[-65 -14 -15 -45 -17  16  -5   7 -63 -33   2 -23  24 -10  -7   4  47 -32
 -30 -54  -2  44 -14 -83  11   6 -10 -23  40  16  31   8  17  41  10 -54
 -14 -36  29 -26   2] | 9
[-28 -30 -62 -12  -3 -23  46  53  -7 -31 -46 -49  10  16  43  -9  27  22
 -17  10 -62  35  36   0  13 -40 -34  -5  -1  14 -52  16 -22  22  21 -18
 -26 -33   5 -25 -68] | 0
[ -81   11   -6  -48  -12  -19   -8    9  -59  -12   -1  -69   17   16
   27  -31   49  -16  -26  -55    5   32  -24 -100   33   43    5  -16
   18   23   87   14  -12   42   -5  -54   -7   18   43  -26    4] | 9
[-52  -8 -25 -31 -23  21   0   9 -57 -29   6 -12  18  -7   1 -22  42 -36
 -29 -54  -8  52  -4 -60   5   7   5  -3  33  15  18  -4  26  45   0 -39
 -12 -36  44 -30 -11] | 5
[ 13  -2  -7  23 -15  48 -49  -9 -10  40  31 -78 -24  20  23  54 -47 -10
  49  16  11  17 -37 -17   6 -53  32 -13  33 -27   0  -6  15 -21  55 -33
  29  22   7 -11  30] | 1
[ 17  -5  17  -5  -1  41 -39   1  31  64  19 -71 -11   8 -25  54 -23  -3
  19  -6  -3  37 -14 -17   7 -60 -17 -28  43 -22 -45  10 -10  -6  45 -28
  -2 -10 -33  18  13] | 6
[-33 -24 -52  10  -4 -32  33  57 -13  -9 -50 -46   9  18  40   3  25   8
  -2  27 -38  38  13 -27  11 -29  -9   7  14  15 -50  23 -36  13  40 -10
 -12 -30  -4 -35 -38] | 3
[ 10  -2  13 -26  10  36 -39  -3  32  66  18 -79 -12  18 -11  45 -45  11
   9  -5 -11  46  -9 -11  10 -38 -19 -15  37 -25 -28  14  -3   3  36 -30
 -12  -7 -18  25   6] | 5
[-40 -43  -6   3   0 -43  28  51 -30 -18 -21 -64   6  22  37 -34   4  17
  -5  23 -42  32   6 -72 -11 -12 -12 -19  30  21  -6  56 -16  28  18 -25
  -8 -25   3 -14 -36] | 5
[-19  -1   7   8  10  28 -40 -14   0  27   8 -74  -9  16  29  30 -11 -10
  49  20  11  35 -15 -51  -3 -21   0 -34  42 -24   8   8  11  -9  35 -50
  14   3 -15   0  42] | 6
[-54  -8 -30 -44 -20  25  -2   3 -62 -39   9 -14  20 -14   0  -2  48 -43
 -37 -62  -2  39  -5 -60  11   8 -11 -17  29   6  29   0  26  34  10 -48
 -14 -32  41 -29  -7] | 9
[-25   4   0 -12   6  31 -43  -9   0  24   8 -82 -12  32  45  41 -24  -5
  43  26   5  25 -19 -33  -6 -28   1 -31  34 -21  21   9  11  -9  28 -50
  20  16  -3  -4  34] | 0
[-39 -40  -7   2  -3 -41  32  36 -23 -11 -24 -58   8  11  20 -29  19  17
 -18   7 -46  24  14 -56  12 -19 -38 -20  18  18  -5  53 -29  27  11 -21
  -7 -29   3  -1 -35] | 1
[ 13  -5   2   8 -10  51 -51  -7 -18  38  32 -84 -19  21   8  63 -51 -13
  39  11  25  18 -38 -31   8 -57  35 -23  33 -31 -16   3  21 -19  66 -44
  26  27   7  -3  25] | 9
[-77  -4   2 -45  -8   9 -11  16 -44 -17 -15 -53  25   1   4 -12  49  -8
 -28 -57 -21  39 -32 -74  14  42  -8 -13  23  26 101  14 -22  40 -12 -46
   2 -16  30 -14  -7] | 1
[-19   0   0  -3   8  27 -56 -17   6  36  14 -95 -12  21  28  30 -20 -15
  34   8  11  28 -19 -42  -8 -23  -4 -29  33 -19  14   8   6 -12  39 -38
  29  12  -2  -9  33] | 8
[-35 -28 -58  30  -7 -25  38  51 -10 -24 -36 -41   4   4  43  -9  42  24
   3  23 -45  36  19 -22 -11 -33 -18   4  28  16 -58  25 -33  14  34 -18
 -15 -41  -8 -29 -37] | 6
[-27 -30 -52   9  -7 -27  38  51  -6 -11 -39 -42  11  13  36 -14  27  15
  -8  22 -41  45  23 -10   9 -37 -38  10  21   8 -56  25 -42  13  25  -1
 -12 -32 -10 -32 -47] | 3
[-58 -18 -25 -35 -21  29   1   6 -57 -26   9 -32  22 -13 -15  -8  47 -40
 -30 -50   2  45 -13 -75  13  12   9 -26  33  12  38  -7  27  41  -3 -44
 -14 -27  37 -30  -2] | 4
[-14   1   1  -3   1  31 -42 -16   0  25  13 -78 -13  25  44  35 -27 -14
  46  16   8  21 -25 -30  -3 -29  -1 -21  39  -8  14   7  10 -15  50 -38
  25   0 -16   2  25] | 2
[-82 -16   2 -59   3   5  -5  19 -41 -15 -11 -65  26  -2  -1 -12  54 -14
 -39 -56 -12  36 -32 -76   6  47   1 -18  25  24 101   7  -8  44 -24 -45
  -8 -10  33 -15  -2] | 4
[-87  18 -17 -26 -20  21 -24   1 -57  -2   9 -48  20   2  10 -19  53 -26
 -32 -48   3  40 -39 -77 -14  45  -7  26  45  13  88   0  -8  28 -18 -13
  16  10  56 -38  26] | 3
[-20  -5   0  -2   6  39 -49 -13  -2  27   9 -92  -8  33  37  43 -25  -2
  44  23   3  27 -25 -39  -9 -28   2 -31  37 -17  21  15  14  -5  34 -49
  17  15  -4  -5  27] | 0
[-34 -43 -40  27  -6 -39  29  40 -38 -21 -36 -52  18   8  46  -9  16  23
  10  25 -33  46  28 -75  21 -25 -10 -11  33  13 -39  42  -7  22  57 -28
 -17 -65   9   6 -22] | 3
[ 16   2   9 -31   8  51 -33   2  32  66   9 -60 -16   7 -16  58 -40  -6
   4 -18  -2  31 -10   9  25 -34 -35 -22  35 -27 -16  13 -17  -9  27 -20
  -6  -6 -26  21   8] | 1
[-43 -30 -67   8  -5 -22  37  50 -22 -36 -36 -57   8  15  55  -4  31  28
  -2  12 -56  37  18 -11  -2 -36 -20   3  14  19 -42  23 -10  20  32 -27
 -14 -35  10 -27 -50] | 0
[-37 -36  -4  -9   7 -34  28  34 -21 -11 -24 -59  10  17   4 -12  18  23
  -8  17 -27  22  12 -82  17  -9 -43 -25  30  30 -11  66 -18  22  25 -35
 -12 -24 -10  -2 -33] | 9
[-37 -38 -52  30  -9 -28  27  43 -36 -32 -25 -56   6   3  45   1  28  31
  10  23 -35  38  19 -57  -4 -24  -1   0  41  29 -38  36  -4  14  51 -24
   0 -64  19 -13 -19] | 8
[  6  -1  28   6  -7  35 -51   2  21  57  26 -92 -11  21 -15  31 -28  -6
  37  15  -6  13 -32 -56   4 -39  17 -30  25  -1 -20  21   0   7  71 -22
  28  10 -22  23  -4] | 7
[-52  -3 -30 -45 -21  18  -2   4 -47 -27   5 -20  26 -11 -14 -13  60 -39
 -33 -60  -2  53  -8 -48  21  12  -8  -8  27  26  15  -9  16  39  -8 -37
  -9 -36  33 -21 -14] | 7
[-79   0  11 -66  -6  -4 -10  18 -42 -20 -12 -57  34  -2 -14 -15  55 -20
 -34 -47  -5  55 -29 -68  11  55   6 -17  24  30  96   6 -15  40 -32 -44
   6 -12  27 -11   2] | 7
[ 15  -3  -6  22 -15  42 -46  -2 -11  38  41 -91 -19  33  17  54 -52   0
  49  20  14  20 -30 -13  -1 -71  38 -18  23 -26 -21   1  18 -22  57 -35
  28  27   8  -2  19] | 0
[-83 -14   4 -41  -7   5 -10  23 -51 -21 -13 -54  26  -2   5  -4  53 -16
 -26 -46 -23  37 -37 -77  -3  38   3 -14  37  30 105  16 -19  39 -18 -47
   1 -25  31 -18   5] | 1
[-38 -32 -48  -1  -6 -37  39  51 -13 -28 -46 -47   7  12  33  -5  26  24
 -11  20 -38  28  18 -26   6 -25 -27   5  17  11 -42  25 -32  14  24 -21
 -17 -23  -2 -33 -43] | 9
[  5   0  14 -25   8  37 -42   1  26  63  11 -81 -13  16  -8  66 -37   5
  15  -8  -1  24 -23 -26  10 -48 -25 -25  42 -26 -30  22  -6  -8  51 -37
  -6  -2 -28  19  10] | 9
[  6  -8   6 -28   6  37 -44  -3  27  65  13 -81 -13  16 -18  58 -39   8
  13 -23   8  35 -22 -18  24 -44 -31 -19  42 -16 -18  17  -7  -4  38 -37
  -3   4 -28  19  13] | 9
[-38 -35 -11   7  -2 -38  25  38 -27  -3 -30 -62  15  21  21 -32  16  18
  -6  14 -34  38   9 -71  19 -21 -34 -16  30  18 -14  59 -21  29  33 -17
   7 -20  -4 -15 -38] | 3
[-35 -25 -52   2  -8 -20  43  50 -29 -40 -37 -28  -6   7  60  -8  10  -9
  22  15 -28  15   5 -30   2 -20 -36 -20  46  54 -10  42  -6   1  34 -25
   6 -46 -33 -37 -36] | 2
[-21   7   5  -7   4  27 -49 -18   1  23  11 -90 -13  18  46  34 -20 -20
  52  22   8  27 -22 -41   3 -20  11 -30  25 -17  22   3  21  -8  44 -49
  29  11  -8   2  25] | 7
[-36 -45 -44  24 -13 -34  39  38 -42 -45 -27 -37   8  -3  44  -3  17  31
   8  24 -24  30  28 -58   9 -23 -19  -5  36  17 -38  41  -2  12  40 -35
 -17 -61  11   5 -19] | 9
[   1   -3   24   -4   -9   36  -53    9   19   54   33 -109  -15   36
    3   50  -34    1   40   16   -9   16  -33  -40   -1  -55   19  -29
   29  -12   -4   21   -6    0   64  -33   22   24  -24    2    6] | 0
[-24   1   6 -15   4  33 -48 -19  -2  28   2 -86 -12  24  32  34 -23  -1
  40  16  16  24 -24 -49   8 -23 -10 -20  40 -27  18   4   7  -6  34 -52
  24  27  -5  -9  29] | 9
[-31 -21 -67  10   0 -23  35  51 -17 -36 -32 -24 -11   3  55   2  23  -8
  19  14 -26  10  12 -24  -5 -11 -22 -13  30  52 -15  39 -11   0  35 -18
   3 -42 -21 -53 -33] | 8
[ -83    3    0  -47  -16  -13  -15   11  -57   -5   -1  -73   19   16
   10  -19   50  -11  -34  -53    1   34  -32 -107   24   34    9  -13
   25   27   74   16  -20   45   -3  -54   -7   13   40  -20    6] | 9
[-47 -30 -59  23  -9 -41  37  51 -40 -34 -31 -50   9   6  53  -9  22  26
  19  24 -33  37  18 -74  16  -9   4 -14  35  38 -46  47   0  28  64 -35
 -15 -70   5   5 -29] | 7
[ 10   1  17 -12  -3  47 -47  -2  31  68   5 -76 -14  12 -15  64 -36   6
  17 -13 -11  27 -20 -18  24 -50 -11 -19  37 -22 -24  11  -9   1  57 -29
   5  -9 -24  24   9] | 1
[ -24   -1   16   -1    1   30  -50  -13    6   37    5 -104  -12   28
   29   48  -33   -5   46   14    3   24  -35  -44   14  -36   -3  -26
   30  -18   20   12   -9   -9   47  -44   25   15  -13    8   26] | 1
[ 17  -8   2  27 -20  38 -44  -3 -17  46  32 -88 -13  25  17  41 -44 -10
  54  19  15  28 -35 -18  10 -67  34  -7  32 -31 -21   1   4 -20  65 -20
  39  22   2 -11  14] | 3
[ 17  -6  -6  23 -20  37 -45  -9 -17  40  34 -85 -13  28  30  46 -39 -15
  50  12  13  28 -30 -20  18 -80  33  -7  30 -31 -30   1  12 -16  79 -28
  35  15   4 -12   9] | 3
[-47 -39 -52  -4   2 -26  46  50   2 -18 -47 -58   7   9  27   0  36  25
 -10  25 -56  26  14 -26  -1 -29 -27   3  18  18 -50  20 -29  23  25 -14
 -24 -36  -7 -25 -49] | 4
[-27   5   7  -7   3  36 -51 -17  -3  26  24 -93 -10  16  34  33 -25 -19
  48  20  11  34 -28 -39  -7 -19   4 -32  39 -19  25   9  17  -5  41 -45
  33   8  -5   9  32] | 7
[-39 -28 -45   0  -8 -31  35  44  -6 -24 -38 -46   4  11  23   0  25  19
  -8  17 -42  20  14 -31   2 -28 -34   6  13  18 -46  27 -30  11  26 -19
 -14 -24  -6 -24 -45] | 9
[ -81    5    1  -41  -21  -21  -16   14  -53   -1   11  -72   14   23
   15  -43   37  -20  -24  -47   -7   39  -28 -106   15   29   24  -14
   17   29   72   12  -16   52   -2  -51   -4   13   40  -31   -2] | 5
[-40 -34 -57   4  -5  -7  54  53 -21 -38 -40 -37  -7   1  52  -2  18   0
  15  23 -28  13  13 -32   5 -16 -30 -19  37  36 -11  41 -12  14  28 -20
  -8 -38 -24 -42 -42] | 4
[-77  -4   7 -52  -5  -5 -13  21 -52 -10 -14 -57  28   6 -10 -27  28 -11
 -37 -46  -7  57 -30 -81  -2  51  11 -17  22  19  97   6 -12  40 -37 -49
  -9  -3  43 -20   4] | 5
[-44 -46 -55  32   1 -38  27  38 -45 -41 -27 -48  12   0  48  -8  21  25
   9  16 -32  32  19 -69  -5 -16  -5 -13  39  34 -37  45   7  17  52 -28
  -6 -73  17  -1 -13] | 8
[ -71   -3   10  -38  -20  -25  -13   -1  -56   -3    2  -65   21   15
   -3  -32   45   -6  -32  -49   14   32  -23 -107   33   29    4  -14
   17   26   65   15  -23   42  -18  -51   -9   17   34  -17   10] | 9
[-39 -35 -56  23  -8 -28  31  47 -40 -33 -31 -55   9  11  51   2  13  39
  11  23 -39  43  28 -61  17 -26   8 -17  30  26 -28  36  12  26  54 -48
 -16 -56  18   2 -19] | 0
[ 17  -2  12 -25   8  35 -37   1  40  70  13 -71 -15  20 -18  48 -44   6
  10  -5  -3  43  -6 -13  15 -37 -24 -15  38 -17 -35  18  -3   0  37 -27
 -16  -8 -29  16   5] | 5
[-39 -24 -56  -4  -9 -25  45  55 -23 -45 -40 -20  -6  -4  61  -5  29 -10
  16  18 -45  14  12 -29   3 -18 -17 -19  30  53 -23  35  -7  20  37 -27
   3 -49 -26 -36 -47] | 7
[-19  -4  -3  -3   2  37 -39 -14  22  37  18 -88 -19  27  33  37 -25 -14
  47  27  14  19 -24 -38  -2 -28  -7 -31  37 -22  15   4   4  -9  31 -36
  13  23 -24 -13  29] | 4
[ 14  -3   9 -29   9  33 -33   5  27  64  14 -65 -17  14 -19  49 -48  -8
  11 -11   3  40  -6 -10  16 -37 -18 -21  36 -14 -32  19   3  -3  34 -31
 -13 -11 -25  16   8] | 5
[ -85    9    0  -26  -21  -23  -15    9  -53   -5   17  -67   13   18
   18  -46   38  -18  -18  -44  -13   29  -31 -114    3   33   20  -12
   16   36   77   19   -8   49    0  -47   -3    7   43  -22   -3] | 5
[-46 -23 -47  -9  -1 -29  41  52 -26 -33 -46 -30  -1   9  54  -9  16  -4
  13   9 -28  17   5 -41   9  -4 -33 -22  37  55 -16  46 -18  10  35 -29
  -3 -48 -35 -26 -36] | 2
[-33 -39 -13 -14   1 -26  31  40 -20 -13 -13 -63   8  17  12 -19  11  16
 -13   6 -35  31  13 -69  15 -25 -55 -31  33  25  -7  60 -18  24  21 -29
 -10 -22  -8  -8 -44] | 9
[ 20   2  -8  19 -10  42 -42  -5 -14  37  27 -67 -21  21  16  56 -54 -17
  54  19  27  16 -38 -11   3 -47  44 -10  35 -14 -20  -9  27 -32  65 -26
  31  13  -5  -9  31] | 2
[-42 -30 -53   0  -3 -41  47  46 -10 -27 -49 -49  10  11  33  -9  25  19
  -5  11 -51  33  15 -10   7 -30 -27  11  10  36 -44  21 -26   9  28 -16
  -7 -44  -9 -17 -51] | 2
[-35 -42 -56  33 -15 -38  41  45 -46 -43 -29 -31   6   4  53 -26   7  31
  18  27 -36  43  33 -68   7 -13   7  -9  35  21 -38  37  12  27  50 -39
 -21 -70  18  -5 -25] | 5
[-94  22  -8 -35 -23  27 -15   4 -44  -7   6 -47  16  -7  -7 -13  51 -25
 -46 -59 -10  32 -38 -68 -11  54 -17  21  36  21 101  -1 -15  31 -34 -12
  10   7  55 -22  22] | 1
[-42 -24 -49   1  -5 -17  36  50 -23 -24 -35 -38   3   4  57   1  25  -3
  18  19 -40  30  10 -33  10 -23 -32 -12  40  32 -23  48 -25  14  47 -26
   3 -48 -27 -30 -41] | 3
[  0  -7  21  -8  -7  39 -49   2  18  46  31 -99  -7  31   7  21 -34   0
  27  11 -22  17 -16 -45   2 -62  -3 -46  26 -19 -13  19  -3  17  65 -30
  18  21 -21  11 -12] | 0
[ 13   3  -7  15  -9  36 -42  -5  -6  42  25 -81 -19  26  20  49 -50 -17
  48   8  12  18 -34 -23  10 -46  38 -20  26  -9 -13   2  25 -21  72 -33
  28   9  -2   8  17] | 2
[-44 -18 -63  13  -8 -38  54  59 -24 -45 -42 -20 -14   9  85 -18  14   6
  24  19 -37  17  18 -20   0 -12 -14   3  30  42 -19  44 -10  15  34 -25
  -5 -41 -16 -43 -44] | 5
[ 10  -6  10 -29  13  43 -39  -2  28  58  14 -76  -8  16 -14  59 -36   1
   8 -11   1  30 -12 -24  14 -49 -41 -33  44 -22 -18  22  -2  -4  45 -37
 -12  -6 -30  19   8] | 9
[-42 -41 -63  24  -1 -33  29  46 -39 -36 -31 -50   9   1  45 -10  15  22
   5  11 -34  39  25 -68   7 -21  -9 -18  35  35 -34  39   2  22  58 -29
  -6 -67  13 -10 -23] | 8
[-43 -27 -54  19  -7 -33  36  55 -40 -36 -29 -44   8   1  46   5  22  11
  11  25 -28  43  17 -63  11 -13   8 -19  37  35 -47  40   7  22  62 -34
 -13 -69   5   2 -16] | 7
[ -2  -6  16   1  -5  39 -37   6   5  38  25 -95  -6  19   0  27 -25 -12
  39  20 -12  23 -29 -46   2 -48  10 -34  42  -2 -18  22   3  10  71 -24
  28   4 -26   5  -7] | 7
[-92  19 -14 -37 -15  24 -21   1 -34   4  15 -66  14   1 -10 -11  49 -23
 -42 -55  -2  20 -42 -96 -10  64   1  10  29  20  98   3   1  36 -12 -18
  -4  17  50 -25  16] | 4
[  4  -4  31  -4  -9  29 -47  -1  15  48  35 -98  -8  35  -7  36 -30   5
  31  17  -7  17 -22 -39   7 -54  15 -31  18 -18 -16  18  -4   3  59 -28
  21  24 -15  15   6] | 0
[-78 -15   0 -54  -7  10  -8  11 -37 -14  -8 -67  27   2 -19  -4  48 -16
 -38 -48  -6  43 -36 -78   3  45   0 -15  30  22 106   2  -2  33 -35 -44
  -5  -1  32 -25   8] | 4
[-26  -2   8   1   6  39 -38  -9  -1  30  -8 -74  -9  20  37  31 -19  -5
  34  21   3  32 -19 -39   0  -9  -6 -23  43 -28  28   9  -5  -1  23 -36
  15   8  -5  -2  38] | 1
